Below is a small trained network, with its code and all its weights. Each question gives an input and a class and asks what happens when units are switched off, that is, made to give their printed mean instead of their output.

import numpy as np


def w(rows, s, z=0):
    codes = np.array(rows[::2]) - 128.0
    scale = np.full(codes.shape[1], s)
    scale[-1] = z or s
    return codes * scale


def norm(h):
    return h / np.sqrt((h * h).mean(-1, keepdims=True) + 1e-5)


def f(y):
    return y / 2 * (1 + np.tanh(0.7978845608 * (y + 0.044715 * y**3)))


def log_softmax(a):
    a = a - a.max(-1, keepdims=True)
    return a - np.log(np.exp(a).sum(-1, keepdims=True))


def net(x, mask):
    res = np.array(x, float).reshape(1, 4) / 4 @ E
    u = 0
    for l in range(4):
        y = f(norm(res) @ A[l][:, :-1].T + A[l][:, -1])
        res = res + np.where(mask[u : u + 8], y, B[l][:, -1]) @ B[l][:, :-1]
        u += 8
    return log_softmax(norm(res)[-1] @ U[:, :-1].T + U[:, -1])


A, B = {}, {}
E = w([
[130,126,133,128],'x0',
[72,137,253,152],'x1',
[48,135,63,250],'x2',
[49,23,96,90],'x3',
],0.005)
A[0] = w([
[234,206,133,173,132],'L0N0',
[76,180,196,134,96],'L0N1',
[109,125,132,122,152],'L0N2',
[201,167,168,181,247],'L0N3',
[165,208,125,105,148],'L0N4',
[103,140,82,255,176],'L0N5',
[187,87,37,133,88],'L0N6',
[187,122,164,45,6],'L0N7',
],0.0099,0.0012)
B[0] = w([
[119,113,38,254,237],'L0N0',
[229,31,231,139,192],'L0N1',
[30,52,155,133,135],'L0N2',
[56,89,30,128,211],'L0N3',
[91,170,30,184,184],'L0N4',
[113,209,172,38,253],'L0N5',
[243,85,90,57,204],'L0N6',
[46,236,181,87,226],'L0N7',
],0.0072,0.0047)
A[1] = w([
[115,87,163,49,94],'L1N0',
[254,62,182,112,101],'L1N1',
[49,234,125,42,168],'L1N2',
[94,88,153,34,72],'L1N3',
[104,203,100,49,55],'L1N4',
[109,53,126,60,67],'L1N5',
[3,160,64,149,183],'L1N6',
[137,121,143,172,7],'L1N7',
],0.0086,0.0019)
B[1] = w([
[72,177,5,134,185],'L1N0',
[105,69,127,126,165],'L1N1',
[159,237,170,171,254],'L1N2',
[56,111,138,215,194],'L1N3',
[129,145,140,140,196],'L1N4',
[5,119,3,190,166],'L1N5',
[137,192,176,106,220],'L1N6',
[154,101,105,181,114],'L1N7',
],0.0067,0.0055)
A[2] = w([
[156,192,32,14,51],'L2N0',
[101,142,67,187,116],'L2N1',
[205,138,112,68,255],'L2N2',
[107,192,80,190,48],'L2N3',
[75,32,254,101,161],'L2N4',
[165,22,104,179,64],'L2N5',
[105,120,119,77,62],'L2N6',
[205,111,103,22,188],'L2N7',
],0.0083,0.0013)
B[2] = w([
[147,209,166,13,253],'L2N0',
[108,40,90,100,201],'L2N1',
[144,24,244,254,161],'L2N2',
[50,89,210,162,236],'L2N3',
[234,130,139,177,227],'L2N4',
[77,126,165,153,154],'L2N5',
[95,200,115,157,124],'L2N6',
[216,56,106,214,157],'L2N7',
],0.0069,0.004)
A[3] = w([
[112,89,57,183,49],'L3N0',
[98,180,122,167,135],'L3N1',
[114,52,129,79,5],'L3N2',
[122,175,147,64,205],'L3N3',
[172,187,74,238,181],'L3N4',
[231,78,7,84,155],'L3N5',
[141,50,222,135,207],'L3N6',
[33,82,82,126,77],'L3N7',
],0.012,0.0023)
B[3] = w([
[106,154,121,126,188],'L3N0',
[96,108,95,83,236],'L3N1',
[96,169,83,111,131],'L3N2',
[159,198,251,126,231],'L3N3',
[90,94,115,92,253],'L3N4',
[171,79,139,143,240],'L3N5',
[191,92,95,107,215],'L3N6',
[78,106,83,125,220],'L3N7',
],0.011,0.0047)
U = w([
[90,146,218,84,252],'0',
[15,35,68,105,5],'1',
[251,11,147,122,116],'2',
],0.014,0.00035)

Each question gives the input, the list of numbers given to net, and the class t.
The units are the neurons (one row each of A and B). Each row of codes is followed by its name. A weight is (code - 128) times the scale printed after its matrix; where a second scale follows, it is the last column's (A, B and U).
mask holds one flag per neuron, layer by layer. A switched-off neuron (its flag False) gives its mean, the last column of its row in B, instead of its output. The means were averaged over made-up inputs and are rounded, as every weight is.
A unit's drop is (log p(t) with every unit on - log p(t) with that unit switched off) / (log p(t) with every unit on - log p(t) with every unit switched off).
The circuit of an input: a set's keep is (log p(t) with only the set's units on - log p(t) with every unit switched off) / (log p(t) with every unit on - log p(t) with every unit switched off). Starting from the 12 units with the biggest drops (on a tie, the unit counted first), units are removed one at a time, each time the one whose removal leaves the highest keep (on an exact tie, the one counted first), for as long as the keep stays at least 0.8.
circuit, biggest first: the units of the circuit, biggest drop first
k most important neurons: the k neurons with the biggest drops, biggest first
k most important neurons of layer l: the k neurons of layer l with the biggest drops, biggest first
drop when u is switched off: that unit's drop, to one decimal
input [-8,-7,2,6], class 2: circuit, biggest first => L0N6
input [3,-2,-7,-8], class 1: circuit, biggest first => L0N0, L3N4
input [-6,-7,6,4], class 2: 4 most important neurons => L0N6, L0N7, L2N7, L3N5
input [-6,5,1,4], class 2: circuit, biggest first => L0N1, L3N6
input [-4,-4,4,3], class 0: 3 most important neurons => L0N5, L2N0, L0N1
input [6,-3,6,6], class 0: circuit, biggest first => L0N5, L1N6
input [-3,8,7,-4], class 2: 2 most important neurons => L0N1, L0N7
input [-6,7,-6,-7], class 1: 3 most important neurons => L0N3, L0N4, L0N0
input [-4,-4,2,2], class 2: 2 most important neurons of layer 0 => L0N6, L0N7
input [-8,-7,5,0], class 2: 3 most important neurons => L0N6, L0N7, L2N7
input [7,6,-5,7], class 1: 3 most important neurons => L1N0, L1N5, L0N5
input [1,-6,7,-1], class 0: 2 most important neurons => L0N5, L0N1
input [2,1,4,-6], class 1: 2 most important neurons => L0N0, L0N7
input [-3,-6,-8,0], class 0: circuit, biggest first => L0N7
input [0,4,-2,0], class 2: 2 most important neurons => L0N1, L2N4
input [-4,-8,6,0], class 2: 3 most important neurons => L0N6, L0N7, L2N7
input [-8,-1,1,-4], class 1: drop when L0N0 is switched off => 1.2
input [2,-6,3,0], class 2: drop when L0N6 is switched off => 0.6
input [-2,-2,-2,-6], class 1: drop when L0N0 is switched off => 0.6
input [8,4,7,4], class 0: most important neuron => L0N5
input [-6,-1,5,4], class 0: 2 most important neurons => L0N1, L0N5
input [6,1,2,-4], class 1: drop when L0N0 is switched off => 1.3
